Below is a small trained network, with its code and all its weights. Each question gives an input and a class and asks what happens when units are switched off, that is, made to give their printed mean instead of their output.

import numpy as np


def w(rows, s, z=0):
    codes = np.array(rows[::2]) - 128.0
    scale = np.full(codes.shape[1], s)
    scale[-1] = z or s
    return codes * scale


def norm(h):
    return h / np.sqrt((h * h).mean(-1, keepdims=True) + 1e-5)


def f(y):
    return y / 2 * (1 + np.tanh(0.7978845608 * (y + 0.044715 * y**3)))


def log_softmax(a):
    a = a - a.max(-1, keepdims=True)
    return a - np.log(np.exp(a).sum(-1, keepdims=True))


def net(x, mask):
    res = np.array(x, float).reshape(1, 8) / 4 @ E
    u = 0
    for l in range(2):
        y = f(norm(res) @ A[l][:, :-1].T + A[l][:, -1])
        res = res + np.where(mask[u : u + 7], y, B[l][:, -1]) @ B[l][:, :-1]
        u += 7
    return log_softmax(norm(res)[-1] @ U[:, :-1].T + U[:, -1])


A, B = {}, {}
E = w([
[179,52,43,179,2],'x0',
[124,126,128,124,128],'x1',
[130,129,129,127,124],'x2',
[112,111,32,148,211],'x3',
[126,130,128,130,128],'x4',
[123,125,127,122,126],'x5',
[128,128,129,133,132],'x6',
[220,232,66,47,116],'x7',
],0.0052)
A[0] = w([
[82,133,185,131,161,3],'0.n1',
[129,1,127,180,84,28],'0.n2',
[136,138,82,105,85,46],'0.n3',
[120,164,139,138,96,112],'0.n4',
[211,246,141,33,214,48],'0.n5',
[95,160,115,128,101,82],'0.n6',
[184,169,14,82,25,47],'0.n7',
],0.0054,0.0029)
B[0] = w([
[196,117,126,144,144,129],'0.n1',
[52,189,93,114,59,184],'0.n2',
[179,115,144,161,140,117],'0.n3',
[142,114,145,100,132,125],'0.n4',
[2,160,106,122,56,252],'0.n5',
[158,105,119,99,123,110],'0.n6',
[225,86,182,161,206,221],'0.n7',
],0.0053,0.0032)
A[1] = w([
[104,149,117,117,105,122],'1.n1',
[123,46,90,209,42,161],'1.n2',
[2,85,249,152,241,142],'1.n3',
[154,136,128,154,128,4],'1.n4',
[83,118,3,165,226,207],'1.n5',
[43,130,187,132,123,59],'1.n6',
[199,116,239,194,177,96],'1.n7',
],0.0054,0.0036)
B[1] = w([
[116,123,147,131,116,133],'1.n1',
[95,120,175,114,159,190],'1.n2',
[254,122,89,125,101,254],'1.n3',
[142,126,104,127,127,103],'1.n4',
[111,114,105,139,190,205],'1.n5',
[165,132,115,110,76,154],'1.n6',
[143,129,131,108,82,139],'1.n7',
],0.0093,0.0056)
U = w([
[240,128,182,105,56,249],'0',
[210,93,67,154,208,196],'1',
[77,252,176,53,73,53],'2',
[37,215,74,84,207,32],'3',
[47,78,210,153,38,89],'4',
[13,46,104,186,166,8],'5',
],0.014,0.0018)

Each question gives the input, the list of numbers given to net, and the class t.
The units are the neurons (one row each of A and B). Each row of codes is followed by its name. A weight is (code - 128) times the scale printed after its matrix; where a second scale follows, it is the last column's (A, B and U).
mask holds one flag per neuron, layer by layer. A switched-off neuron (its flag False) gives its mean, the last column of its row in B, instead of its output. The means were averaged over made-up inputs and are rounded, as every weight is.
A unit's drop is (log p(t) with every unit on - log p(t) with that unit switched off) / (log p(t) with every unit on - log p(t) with every unit switched off).
The circuit of an input: a set's keep is (log p(t) with only the set's units on - log p(t) with every unit switched off) / (log p(t) with every unit on - log p(t) with every unit switched off). Starting from the 12 units with the biggest drops (on a tie, the unit counted first), units are removed one at a time, each time the one whose removal leaves the highest keep (on an exact tie, the one counted first), for as long as the keep stays at least 0.8.
units of the circuit, in order: the units of the circuit, biggest drop first
top k neurons: the k neurons with the biggest drops, biggest first
k most important neurons of layer l: the k neurons of layer l with the biggest drops, biggest first
drop when u is switched off: that unit's drop, to one decimal
input [6,6,-1,0,2,-4,2,-1], class 4: top 2 neurons => 1.n3, 1.n5
input [6,-5,-3,8,-5,0,7,-3], class 5: units of the circuit, in order => 1.n3
input [6,-7,6,0,-5,3,-8,-1], class 4: 3 most important neurons of layer 1 => 1.n3, 1.n5, 1.n2
input [4,8,8,0,2,8,0,-1], class 4: 2 most important neurons of layer 1 => 1.n5, 1.n3
input [8,5,0,-7,7,4,-6,-1], class 4: top 2 neurons => 1.n3, 1.n2
input [-6,3,-1,-2,7,5,3,0], class 0: top 2 neurons => 1.n3, 0.n2
input [-1,-1,1,-2,-2,-3,-7,5], class 2: top 3 neurons => 1.n3, 0.n5, 1.n5
input [8,-7,8,0,-3,-5,-7,0], class 4: top 3 neurons => 1.n3, 1.n2, 0.n2
input [0,4,-7,0,3,-8,6,-5], class 0: top 2 neurons => 1.n3, 1.n6
input [8,0,-2,3,0,8,-7,0], class 5: 2 most important neurons of layer 1 => 1.n3, 1.n2
input [6,-1,-7,-6,6,8,-1,0], class 4: 3 most important neurons of layer 1 => 1.n3, 1.n2, 1.n6
input [1,-2,-5,3,0,5,-5,-2], class 5: 2 most important neurons of layer 0 => 0.n7, 0.n2
input [0,-4,-5,5,-6,-2,-4,8], class 3: drop when 1.n3 is switched off => 0.9
input [-6,-2,5,-4,-4,-6,3,-1], class 0: drop when 1.n3 is switched off => 0.6
input [-5,4,6,7,5,3,1,-4], class 1: drop when 1.n3 is switched off => 0.4
